Below are the code and all the weights of a small trained network. Each question names an input and a target symbol and asks about switching units off, where a switched-off unit gives its printed mean instead of its output.

import numpy as np


def w(rows, s, z=0):
    codes = np.array(rows[::2]) - 128.0
    scale = np.full(codes.shape[1], s)
    scale[-1] = z or s
    return codes * scale


def f(y):
    return y / 2 * (1 + np.tanh(0.7978845608 * (y + 0.044715 * y**3)))


def softmax(a):
    e = np.exp(a - a.max(-1, keepdims=True))
    return e / e.sum(-1, keepdims=True)


def log_softmax(a):
    a = a - a.max(-1, keepdims=True)
    return a - np.log(np.exp(a).sum(-1, keepdims=True))


def net(x, mask):
    ids = ['ΓΘΦΨαξτω'.index(c) for c in x.split()]
    T = len(ids)
    res = E[ids] + P[:T]
    u = 0
    for l in range(2):
        r = res
        for j in range(3):
            rows = slice(3 * j, 3 * j + 3)
            q, k, v = (r @ M[l][rows].T for M in (Q, K, V))
            z = softmax(np.where(np.tri(T) > 0, q @ k.T / 3**0.5, -1e9)) @ v
            o = O[l][rows]
            res = res + np.where(mask[u + j], z, o[:, -1]) @ o[:, :-1]
        u += 3
        y = f(res @ A[l][:, :-1].T + A[l][:, -1])
        res = res + np.where(mask[u : u + 8], y, B[l][:, -1]) @ B[l][:, :-1]
        u += 8
    return log_softmax(res[-1] @ U[:, :-1].T + U[:, -1])


Q, K, V, O, A, B = {}, {}, {}, {}, {}, {}
E = w([
[122,7,128,130],'Γ',
[86,46,161,47],'Θ',
[128,147,136,39],'Φ',
[125,149,166,147],'Ψ',
[97,84,193,87],'α',
[136,101,139,190],'ξ',
[108,137,164,114],'τ',
[128,48,136,174],'ω',
],0.011)
P = w([
[108,127,197,130],'0',
[245,35,89,132],'1',
[75,107,33,16],'2',
[247,97,118,86],'3',
[17,103,62,151],'4',
[230,92,121,48],'5',
[16,131,42,40],'6',
[229,85,129,18],'7',
],0.012)
Q[0] = w([
[170,86,229,157],'L0H1',
[72,175,59,147],'L0H1',
[106,71,1,101],'L0H1',
[39,166,163,238],'L0H2',
[118,21,133,52],'L0H2',
[239,168,184,106],'L0H2',
[38,224,179,192],'L0H3',
[130,44,79,201],'L0H3',
[28,81,125,71],'L0H3',
],0.0078)
K[0] = w([
[179,121,108,121],'L0H1',
[108,161,146,171],'L0H1',
[74,129,107,119],'L0H1',
[168,125,3,79],'L0H2',
[89,153,141,118],'L0H2',
[165,104,198,117],'L0H2',
[151,85,35,140],'L0H3',
[121,145,124,86],'L0H3',
[51,118,104,158],'L0H3',
],0.016)
V[0] = w([
[167,112,199,178],'L0H1',
[163,60,94,7],'L0H1',
[223,84,87,186],'L0H1',
[88,137,91,54],'L0H2',
[139,203,120,128],'L0H2',
[121,51,124,36],'L0H2',
[97,50,76,207],'L0H3',
[236,115,146,254],'L0H3',
[148,36,102,184],'L0H3',
],0.0077)
O[0] = w([
[171,161,158,78,115],'L0H1',
[181,226,63,217,254],'L0H1',
[154,168,72,69,138],'L0H1',
[122,171,60,211,139],'L0H2',
[62,108,166,205,74],'L0H2',
[193,201,72,160,196],'L0H2',
[142,121,2,23,139],'L0H3',
[98,72,136,42,64],'L0H3',
[131,144,42,34,145],'L0H3',
],0.0078,0.0069)
A[0] = w([
[74,49,111,172,216],'L0N1',
[92,163,100,88,175],'L0N2',
[141,97,208,51,99],'L0N3',
[2,68,126,75,255],'L0N4',
[118,97,97,239,132],'L0N5',
[93,236,46,81,246],'L0N6',
[64,233,227,109,204],'L0N7',
[59,106,246,133,108],'L0N8',
],0.0073,0.0042)
B[0] = w([
[54,114,217,132,145],'L0N1',
[128,82,144,171,155],'L0N2',
[199,65,108,119,140],'L0N3',
[134,38,221,150,154],'L0N4',
[90,129,193,69,177],'L0N5',
[134,2,107,231,254],'L0N6',
[106,81,130,203,135],'L0N7',
[116,58,128,207,138],'L0N8',
],0.0071,0.0097)
Q[1] = w([
[88,159,150,133],'L1H1',
[197,145,159,109],'L1H1',
[177,89,155,105],'L1H1',
[7,145,115,92],'L1H2',
[164,168,78,164],'L1H2',
[23,117,125,126],'L1H2',
[180,138,140,71],'L1H3',
[123,120,59,164],'L1H3',
[195,147,126,157],'L1H3',
],0.011)
K[1] = w([
[88,135,40,129],'L1H1',
[173,41,167,144],'L1H1',
[113,50,184,88],'L1H1',
[75,184,99,144],'L1H2',
[188,159,159,93],'L1H2',
[25,233,106,155],'L1H2',
[172,168,255,96],'L1H3',
[56,182,143,84],'L1H3',
[134,172,139,14],'L1H3',
],0.0074)
V[1] = w([
[101,97,210,168],'L1H1',
[9,139,174,221],'L1H1',
[227,179,56,126],'L1H1',
[119,91,46,223],'L1H2',
[206,196,90,97],'L1H2',
[111,83,224,151],'L1H2',
[99,177,254,216],'L1H3',
[94,139,162,186],'L1H3',
[143,124,155,197],'L1H3',
],0.007)
O[1] = w([
[93,131,136,149,254],'L1H1',
[80,202,129,152,156],'L1H1',
[208,113,154,112,50],'L1H1',
[74,193,254,60,216],'L1H2',
[161,202,97,175,56],'L1H2',
[152,70,129,112,230],'L1H2',
[144,164,162,171,119],'L1H3',
[190,134,189,119,143],'L1H3',
[131,152,172,142,194],'L1H3',
],0.008,0.0078)
A[1] = w([
[123,102,19,126,253],'L1N1',
[220,114,90,144,72],'L1N2',
[50,123,169,125,204],'L1N3',
[163,188,123,151,152],'L1N4',
[133,96,125,71,63],'L1N5',
[185,240,64,87,117],'L1N6',
[244,149,195,137,99],'L1N7',
[109,200,154,165,84],'L1N8',
],0.011,0.0037)
B[1] = w([
[205,136,124,106,253],'L1N1',
[105,242,126,61,215],'L1N2',
[123,194,145,96,229],'L1N3',
[70,82,103,179,190],'L1N4',
[123,146,93,187,181],'L1N5',
[80,2,238,112,193],'L1N6',
[138,165,162,172,198],'L1N7',
[61,156,42,132,207],'L1N8',
],0.0085,0.013)
U = w([
[190,200,80,104,189],'Γ',
[184,138,85,243,77],'Θ',
[87,208,72,90,3],'Φ',
[179,108,243,24,126],'Ψ',
[203,158,191,158,248],'α',
[64,14,114,126,66],'ξ',
[75,150,154,2,88],'τ',
[181,22,91,160,254],'ω',
],0.0066,0.0023)

Each question gives the input, a string of symbols that net reads in full, and the target symbol t.
The units are the heads (3 rows each of Q, K, V and O) and the neurons (one row each of A and B). Each row of codes is followed by its name. A weight is (code - 128) times the scale printed after its matrix; where a second scale follows, it is the last column's (O, A, B and U).
mask holds one flag per unit, layer by layer, with each layer's heads first. A switched-off unit (its flag False) gives its mean, the last column of its rows in O or B, instead of its output. The means were averaged over made-up inputs and are rounded, as every weight is.
A unit's drop is (log p(t) with every unit on - log p(t) with that unit switched off) / (log p(t) with every unit on - log p(t) with every unit switched off).
The circuit of an input: a set's keep is (log p(t) with only the set's units on - log p(t) with every unit switched off) / (log p(t) with every unit on - log p(t) with every unit switched off). Starting from the 12 units with the biggest drops (on a tie, the unit counted first), units are removed one at a time, each time the one whose removal leaves the highest keep (on an exact tie, the one counted first), for as long as the keep stays at least 0.8.
units of the circuit, in order: the units of the circuit, biggest drop first
k most important neurons: the k neurons with the biggest drops, biggest first
top k neurons in layer l: the k neurons of layer l with the biggest drops, biggest first
input Γ ω Φ τ Θ ω α, target Θ: units of the circuit, in order	(L0H2 L0N6 L0H3)
input Ψ Θ Φ Ψ α Φ, target τ: 2 most important neurons	(L0N3 L0N8)
input ξ Θ Θ ω Θ τ Φ, target Γ: units of the circuit, in order	(L0H3 L1H1 L0H2)
input ξ Γ Ψ, target ξ: units of the circuit, in order	(L0H1 L1N2)
input ω Γ ξ Θ Ψ Θ ω ω, target Γ: 3 most important neurons	(L0N3 L1N2 L0N4)
input Θ ω ξ ω ξ ξ α ω, target α: units of the circuit, in order	(L1N7 L1H1 L0H3)
input τ Ψ ω ξ Θ ω, target Φ: most important neuron	(L0N8)
input Θ ξ ω Ψ α τ Θ Γ, target α: units of the circuit, in order	(L1H1 L1N7 L0H2 L1H2)
input Ψ ω ξ τ, target τ: 2 most important neurons	(L0N3 L0N8)
input Ψ ω Ψ ω Φ ω, target τ: top 3 neurons in layer 0	(L0N3 L0N8 L0N7)
input ω Γ ω α Φ Γ, target Γ: top 3 neurons in layer 0	(L0N3 L0N4 L0N6)
input α Θ ω ξ, target ξ: top 2 neurons in layer 0	(L0N7 L0N8)
input Ψ ω Γ Φ ω Γ ω α, target τ: top 2 neurons in layer 0	(L0N3 L0N8)
input Ψ Γ ω, target Ψ: top 2 neurons in layer 0	(L0N8 L0N7)
input ξ ω ω ω, target ω: 2 most important neurons	(L0N4 L0N3)
input ω ω ω Ψ ω α ω Γ, target Γ: top 3 neurons in layer 0	(L0N3 L0N6 L0N4)
input Φ ξ ω ω Ψ, target ω: top 3 neurons in layer 0	(L0N6 L0N5 L0N2)
input ω Φ Γ ξ Γ ω, target Γ: 2 most important neurons	(L1N2 L0N3)
input Θ ω ω ω Γ Γ ξ Φ, target α: 3 most important neurons	(L0N6 L1N7 L1N6)
input α ω Γ ω ω ω, target ξ: top 2 neurons in layer 1	(L1N6 L1N4)
input Θ ω Θ, target Θ: top neuron in layer 0	(L0N6)
input Ψ Θ ω ω α, target ω: 4 most important neurons	(L0N6 L1N2 L1N3 L1N7)
input ω Φ Φ τ, target Γ: 3 most important neurons	(L0N3 L0N4 L1N2)
input ξ ξ Θ, target ξ: top 3 neurons in layer 1	(L1N2 L1N1 L1N5)
input Θ ω Θ Ψ Θ Φ, target α: top 2 neurons in layer 1	(L1N6 L1N7)
input ξ Ψ τ α Ψ α, target ω: top 2 neurons in layer 0	(L0N4 L0N3)
input ξ ω Γ Θ, target ω: top 3 neurons in layer 0	(L0N3 L0N4 L0N6)
input Ψ α α ω, target τ: top 4 neurons in layer 0	(L0N8 L0N3 L0N7 L0N4)
input ω Ψ ξ ω Φ ξ ω Φ, target Γ: top 2 neurons in layer 0	(L0N3 L0N6)
